Below is a small trained network, with its code and all its weights. Each question gives an input and a class and asks what happens when units are switched off, that is, made to give their printed mean instead of their output.

import numpy as np


def w(rows, s, z=0):
    codes = np.array(rows[::2]) - 128.0
    scale = np.full(codes.shape[1], s)
    scale[-1] = z or s
    return codes * scale


def f(y):
    return y / 2 * (1 + np.tanh(0.7978845608 * (y + 0.044715 * y**3)))


def log_softmax(a):
    a = a - a.max(-1, keepdims=True)
    return a - np.log(np.exp(a).sum(-1, keepdims=True))


def net(x, mask):
    res = np.array(x, float).reshape(1, 5) / 4 @ E
    y = f(res @ A[0][:, :-1].T + A[0][:, -1])
    res = res + np.where(mask, y, B[0][:, -1]) @ B[0][:, :-1]
    return log_softmax(res[-1] @ U[:, :-1].T + U[:, -1])


A, B = {}, {}
E = w([
[139,73,132,142,63,148,78],'x0',
[198,130,74,182,1,89,140],'x1',
[128,185,157,123,84,142,103],'x2',
[156,164,150,174,140,150,150],'x3',
[181,115,53,156,94,67,94],'x4',
],0.012)
A[0] = w([
[123,146,138,135,102,147,207,160],'neuron 0',
[189,169,137,154,186,92,110,200],'neuron 1',
[92,133,184,50,192,129,217,254],'neuron 2',
[148,193,127,183,129,135,86,254],'neuron 3',
[125,107,109,48,119,201,29,220],'neuron 4',
[86,120,135,151,107,173,158,75],'neuron 5',
[166,137,160,109,120,112,118,2],'neuron 6',
[73,131,213,144,168,102,138,222],'neuron 7',
[138,48,111,126,123,150,69,213],'neuron 8',
[31,166,106,115,150,141,203,197],'neuron 9',
[144,128,86,147,157,118,131,72],'neuron 10',
[92,191,120,142,106,124,84,125],'neuron 11',
[124,72,120,133,98,150,2,229],'neuron 12',
[158,164,150,62,125,178,81,226],'neuron 13',
[95,57,98,91,159,174,174,115],'neuron 14',
[114,121,200,111,141,142,101,238],'neuron 15',
[145,64,87,224,150,89,113,254],'neuron 16',
[149,84,137,102,142,97,102,40],'neuron 17',
[136,171,158,105,175,66,111,2],'neuron 18',
[130,174,150,192,113,76,152,254],'neuron 19',
[100,126,236,155,53,155,111,182],'neuron 20',
],0.0097,0.0018)
B[0] = w([
[208,94,119,212,159,191,171,150],'neuron 0',
[53,133,74,149,211,180,168,157],'neuron 1',
[88,70,51,254,167,160,157,249],'neuron 2',
[140,61,59,195,102,117,137,167],'neuron 3',
[55,186,189,177,210,64,16,185],'neuron 4',
[181,89,164,192,186,239,164,141],'neuron 5',
[117,167,230,156,7,128,118,124],'neuron 6',
[116,14,32,135,134,122,65,205],'neuron 7',
[51,184,102,121,208,172,98,181],'neuron 8',
[119,49,101,183,145,71,111,196],'neuron 9',
[202,67,157,82,195,193,159,140],'neuron 10',
[47,56,129,76,87,85,93,142],'neuron 11',
[32,185,131,171,134,94,137,200],'neuron 12',
[109,176,153,221,115,149,106,166],'neuron 13',
[97,135,136,209,153,203,125,179],'neuron 14',
[147,99,135,221,112,117,59,186],'neuron 15',
[86,72,70,151,191,206,156,202],'neuron 16',
[103,145,100,161,178,102,161,140],'neuron 17',
[100,97,118,144,122,154,92,150],'neuron 18',
[163,113,78,165,138,168,190,172],'neuron 19',
[138,75,124,193,164,184,58,187],'neuron 20',
],0.0049,0.012)
U = w([
[167,210,144,221,49,115,72,3],'0',
[108,204,154,123,100,80,189,2],'1',
[213,175,190,74,98,99,174,2],'2',
[172,97,11,162,147,175,255,254],'3',
[181,246,146,40,144,133,141,2],'4',
[34,191,137,208,158,124,46,232],'5',
[146,223,101,80,67,23,197,85],'6',
],0.007,0.0018)

Each question gives the input, the list of numbers given to net, and the class t.
The units are the neurons (one row each of A and B). Each row of codes is followed by its name. A weight is (code - 128) times the scale printed after its matrix; where a second scale follows, it is the last column's (A, B and U).
mask holds one flag per neuron, in row order. A switched-off neuron (its flag False) gives its mean, the last column of its row in B, instead of its output. The means were averaged over made-up inputs and are rounded, as every weight is.
A unit's drop is (log p(t) with every unit on - log p(t) with that unit switched off) / (log p(t) with every unit on - log p(t) with every unit switched off).
The circuit of an input: a set's keep is (log p(t) with only the set's units on - log p(t) with every unit switched off) / (log p(t) with every unit on - log p(t) with every unit switched off). Starting from the 12 units with the biggest drops (on a tie, the unit counted first), units are removed one at a time, each time the one whose removal leaves the highest keep (on an exact tie, the one counted first), for as long as the keep stays at least 0.8.
circuit, biggest first: the units of the circuit, biggest drop first
unit that matters most: the unit with the biggest drop
top k neurons: the k neurons with the biggest drops, biggest first
drop of u: that unit's drop, to one decimal
input [-2,0,3,4,-6], class 3: circuit, biggest first : [neuron 4; neuron 0]
input [-3,-7,0,6,0], class 3: circuit, biggest first : [neuron 4; neuron 2]
input [-5,1,3,-6,8], class 6: unit that matters most : neuron 2
input [1,-7,-3,6,4], class 3: circuit, biggest first : [neuron 4; neuron 12]
input [-2,5,6,8,3], class 3: circuit, biggest first : [neuron 19; neuron 3]
input [-1,-2,5,2,8], class 3: top 2 neurons : [neuron 4; neuron 3]
input [-6,-8,-4,0,5], class 3: circuit, biggest first : [neuron 4; neuron 2]
input [-3,-4,-2,3,-1], class 3: top 2 neurons : [neuron 4; neuron 2]
input [6,4,-8,-8,4], class 5: circuit, biggest first : [neuron 12; neuron 8]
input [-5,5,6,-3,4], class 6: circuit, biggest first : [neuron 2; neuron 20; neuron 14; neuron 15]
input [1,2,5,-7,6], class 6: top 2 neurons : [neuron 2; neuron 20]
input [-1,-3,-5,1,-8], class 3: top 2 neurons : [neuron 2; neuron 4]
input [-5,1,7,3,5], class 3: drop of neuron 4 : 0.4
input [-8,2,3,-5,1], class 6: unit that matters most : neuron 16
input [-3,-5,-6,8,-3], class 3: drop of neuron 4 : 0.2
input [-2,3,4,7,8], class 3: drop of neuron 14 : 0.0
